Below are the code and all the weights of a small trained network. Each question names an input and a class and asks about switching units off, where a switched-off unit gives its printed mean instead of its output.

import numpy as np


def w(rows, s, z=0):
    codes = np.array(rows[::2]) - 128.0
    scale = np.full(codes.shape[1], s)
    scale[-1] = z or s
    return codes * scale


def f(y):
    return np.maximum(y, 0)


def log_softmax(a):
    a = a - a.max(-1, keepdims=True)
    return a - np.log(np.exp(a).sum(-1, keepdims=True))


def net(x, mask):
    res = np.array(x, float).reshape(1, 5) / 4 @ E
    y = f(res @ A[0][:, :-1].T + A[0][:, -1])
    res = res + np.where(mask, y, B[0][:, -1]) @ B[0][:, :-1]
    return log_softmax(res[-1] @ U[:, :-1].T + U[:, -1])


A, B = {}, {}
E = w([
[110,156,117,176,96,79,124,120,169],'x0',
[108,1,117,94,67,75,123,116,156],'x1',
[245,116,170,129,115,171,196,209,90],'x2',
[142,106,157,73,142,128,140,104,80],'x3',
[110,105,95,123,159,194,103,155,140],'x4',
],0.0088)
A[0] = w([
[89,179,135,156,132,102,123,107,144,142],'neuron 1',
[92,100,106,158,113,141,112,146,169,248],'neuron 2',
[88,213,116,160,127,83,112,95,153,99],'neuron 3',
[140,199,137,118,174,194,117,146,108,165],'neuron 4',
[135,145,126,137,138,163,139,110,117,90],'neuron 5',
[2,91,117,104,133,85,93,58,147,151],'neuron 6',
[96,65,108,163,113,127,114,155,184,69],'neuron 7',
[97,167,127,139,120,95,121,122,145,131],'neuron 8',
[205,94,142,112,114,92,141,126,107,112],'neuron 9',
],0.021,0.0017)
B[0] = w([
[110,202,156,154,118,92,143,128,131,179],'neuron 1',
[78,133,101,136,116,127,123,188,150,173],'neuron 2',
[103,253,145,148,137,79,133,150,133,203],'neuron 3',
[214,139,42,138,122,213,111,102,131,194],'neuron 4',
[146,135,103,140,119,161,136,118,123,148],'neuron 5',
[9,38,99,106,126,129,133,8,100,254],'neuron 6',
[95,92,115,140,145,159,119,223,161,181],'neuron 7',
[103,200,129,124,154,118,98,137,126,168],'neuron 8',
[175,107,205,108,130,85,135,132,118,180],'neuron 9',
],0.022,0.023)
U = w([
[22,87,98,94,131,99,105,50,106,152],'0',
[98,82,128,132,110,140,107,241,196,50],'1',
[194,97,250,61,104,87,195,146,86,1],'2',
[195,146,68,133,117,215,112,129,112,204],'3',
[90,254,142,183,137,67,115,130,137,183],'4',
],0.0062,0.00095)

Each question gives the input, the list of numbers given to net, and the class t.
The units are the neurons (one row each of A and B). Each row of codes is followed by its name. A weight is (code - 128) times the scale printed after its matrix; where a second scale follows, it is the last column's (A, B and U).
mask holds one flag per neuron, in row order. A switched-off neuron (its flag False) gives its mean, the last column of its row in B, instead of its output. The means were averaged over made-up inputs and are rounded, as every weight is.
A unit's drop is (log p(t) with every unit on - log p(t) with that unit switched off) / (log p(t) with every unit on - log p(t) with every unit switched off).
The circuit of an input: a set's keep is (log p(t) with only the set's units on - log p(t) with every unit switched off) / (log p(t) with every unit on - log p(t) with every unit switched off). Starting from all 9 units, units are removed one at a time, each time the one whose removal leaves the highest keep (on an exact tie, the one counted first), for as long as the keep stays at least 0.8.
circuit, biggest first: the units of the circuit, biggest drop first
top k neurons: the k neurons with the biggest drops, biggest first
drop of u: that unit's drop, to one decimal
input [3,-8,2,-4,4], class 3: circuit, biggest first => neuron 4
input [-6,-7,-6,3,-2], class 4: top 3 neurons => neuron 3; neuron 1; neuron 7
input [-6,1,-2,-7,6], class 1: circuit, biggest first => neuron 6; neuron 7
input [3,1,-3,-8,0], class 4: top 2 neurons => neuron 3; neuron 1
input [5,7,5,-1,-1], class 1: circuit, biggest first => neuron 7; neuron 6
input [-5,-5,-5,-3,3], class 4: top 3 neurons => neuron 3; neuron 1; neuron 7
input [8,5,1,-2,-6], class 4: circuit, biggest first => neuron 3; neuron 8
input [7,7,5,8,3], class 2: top 2 neurons => neuron 9; neuron 6
input [5,1,7,-1,7], class 1: top 2 neurons => neuron 6; neuron 4
input [0,3,4,-6,-5], class 2: top 2 neurons => neuron 6; neuron 9
input [-7,-7,-6,5,7], class 3: drop of neuron 4 => 0.4
input [-3,-2,0,-6,-3], class 4: drop of neuron 6 => 1.9
input [0,-8,0,1,3], class 3: drop of neuron 4 => 0.4
input [8,7,7,6,5], class 2: circuit, biggest first => neuron 9
